Below are the code and all the weights of a small trained network. Each question names an input and a class and asks about switching units off, where a switched-off unit gives its printed mean instead of its output.

import numpy as np


def w(rows, s, z=0):
    codes = np.array(rows[::2]) - 128.0
    scale = np.full(codes.shape[1], s)
    scale[-1] = z or s
    return codes * scale


def norm(h):
    return h / np.sqrt((h * h).mean(-1, keepdims=True) + 1e-5)


def f(y):
    return y / 2 * (1 + np.tanh(0.7978845608 * (y + 0.044715 * y**3)))


def log_softmax(a):
    a = a - a.max(-1, keepdims=True)
    return a - np.log(np.exp(a).sum(-1, keepdims=True))


def net(x, mask):
    res = np.array(x, float).reshape(1, 7) / 4 @ E
    u = 0
    for l in range(2):
        y = f(norm(res) @ A[l][:, :-1].T + A[l][:, -1])
        res = res + np.where(mask[u : u + 12], y, B[l][:, -1]) @ B[l][:, :-1]
        u += 12
    return log_softmax(norm(res)[-1] @ U[:, :-1].T + U[:, -1])


A, B = {}, {}
E = w([
[62,137,28],'x0',
[3,57,125],'x1',
[124,132,131],'x2',
[125,129,129],'x3',
[128,128,127],'x4',
[116,178,222],'x5',
[128,127,129],'x6',
],0.0042)
A[0] = w([
[148,245,169,44],'0.n0',
[83,56,182,132],'0.n1',
[154,159,77,116],'0.n2',
[121,122,77,119],'0.n3',
[114,65,147,87],'0.n4',
[201,143,12,252],'0.n5',
[115,119,254,147],'0.n6',
[203,155,56,139],'0.n7',
[165,167,179,117],'0.n8',
[198,81,168,91],'0.n9',
[59,169,110,210],'0.n10',
[131,124,167,92],'0.n11',
],0.0094,0.003)
B[0] = w([
[188,86,150,184],'0.n0',
[2,112,130,187],'0.n1',
[89,171,54,147],'0.n2',
[58,168,98,145],'0.n3',
[89,109,159,140],'0.n4',
[72,254,103,252],'0.n5',
[122,151,91,232],'0.n6',
[60,250,88,193],'0.n7',
[158,92,119,177],'0.n8',
[194,80,96,163],'0.n9',
[188,194,29,186],'0.n10',
[71,121,115,132],'0.n11',
],0.0041,0.0049)
A[1] = w([
[138,199,162,67],'1.n0',
[38,128,226,97],'1.n1',
[134,146,153,97],'1.n2',
[149,122,172,123],'1.n3',
[87,132,64,97],'1.n4',
[65,103,72,176],'1.n5',
[92,68,80,138],'1.n6',
[96,111,185,119],'1.n7',
[77,247,166,253],'1.n8',
[92,123,43,67],'1.n9',
[108,80,83,86],'1.n10',
[44,163,167,171],'1.n11',
],0.011,0.004)
B[1] = w([
[150,175,154,145],'1.n0',
[136,51,50,170],'1.n1',
[100,124,131,125],'1.n2',
[80,241,131,134],'1.n3',
[37,161,228,171],'1.n4',
[179,133,255,203],'1.n5',
[113,166,210,162],'1.n6',
[82,106,100,140],'1.n7',
[186,33,97,254],'1.n8',
[79,162,149,169],'1.n9',
[81,217,187,136],'1.n10',
[169,57,100,193],'1.n11',
],0.0062,0.0078)
U = w([
[187,160,49,254],'0',
[84,51,239,169],'1',
[79,231,8,67],'2',
[18,195,197,103],'3',
[223,170,235,22],'4',
[85,7,52,71],'5',
],0.013,0.0046)

Each question gives the input, the list of numbers given to net, and the class t.
The units are the neurons (one row each of A and B). Each row of codes is followed by its name. A weight is (code - 128) times the scale printed after its matrix; where a second scale follows, it is the last column's (A, B and U).
mask holds one flag per neuron, layer by layer. A switched-off neuron (its flag False) gives its mean, the last column of its row in B, instead of its output. The means were averaged over made-up inputs and are rounded, as every weight is.
A unit's drop is (log p(t) with every unit on - log p(t) with that unit switched off) / (log p(t) with every unit on - log p(t) with every unit switched off).
The circuit of an input: a set's keep is (log p(t) with only the set's units on - log p(t) with every unit switched off) / (log p(t) with every unit on - log p(t) with every unit switched off). Starting from the 12 units with the biggest drops (on a tie, the unit counted first), units are removed one at a time, each time the one whose removal leaves the highest keep (on an exact tie, the one counted first), for as long as the keep stays at least 0.8.
units of the circuit, in order: the units of the circuit, biggest drop first
unit that matters most: the unit with the biggest drop
top k neurons: the k neurons with the biggest drops, biggest first
k most important neurons of layer l: the k neurons of layer l with the biggest drops, biggest first
drop when u is switched off: that unit's drop, to one decimal
input [-6,-4,-7,-6,-6,-4,-7], class 0: unit that matters most => 1.n5
input [2,-3,2,1,6,7,-6], class 0: top 2 neurons => (1.n5; 1.n4)
input [1,-1,6,1,-7,4,-3], class 0: top 3 neurons => (1.n5; 1.n4; 1.n6)
input [6,-1,-7,-7,-2,3,-3], class 0: top 2 neurons => (1.n8; 0.n1)
input [7,5,0,8,-3,8,1], class 1: 2 most important neurons of layer 1 => (1.n5; 1.n4)
input [-6,-1,6,3,5,0,-6], class 0: top 4 neurons => (1.n4; 1.n5; 1.n6; 0.n9)
input [3,0,4,7,-6,-1,-6], class 2: top 4 neurons => (0.n10; 1.n4; 1.n1; 1.n9)
input [-2,0,-1,-7,4,0,1], class 0: top 4 neurons => (1.n4; 1.n5; 0.n9; 1.n9)
input [-8,-2,5,4,3,-1,7], class 0: top 2 neurons => (1.n4; 1.n5)
input [4,6,5,3,4,0,5], class 3: 2 most important neurons of layer 0 => (0.n10; 0.n5)
input [1,4,5,1,7,-2,-1], class 3: 3 most important neurons of layer 0 => (0.n10; 0.n5; 0.n7)
input [-4,0,-2,-1,-6,-2,-8], class 0: top 4 neurons => (1.n4; 1.n5; 0.n9; 1.n8)
input [2,-8,0,-4,2,6,1], class 0: top 3 neurons => (1.n5; 1.n4; 1.n6)
input [6,-2,5,2,-1,-8,0], class 2: units of the circuit, in order => (0.n5)
input [7,4,5,-2,1,2,-5], class 1: 2 most important neurons of layer 1 => (1.n5; 1.n3)
input [7,2,-6,-7,-6,6,-4], class 1: 2 most important neurons of layer 1 => (1.n8; 1.n3)
input [-3,-1,-3,-3,4,0,8], class 0: drop when 1.n5 is switched off => 0.6
input [1,8,6,-8,-1,-7,1], class 3: drop when 1.n8 is switched off => 0.2
input [4,-6,3,2,-1,-3,-1], class 2: drop when 0.n7 is switched off => 0.2
input [7,-3,-3,0,0,-8,0], class 2: unit that matters most => 0.n5
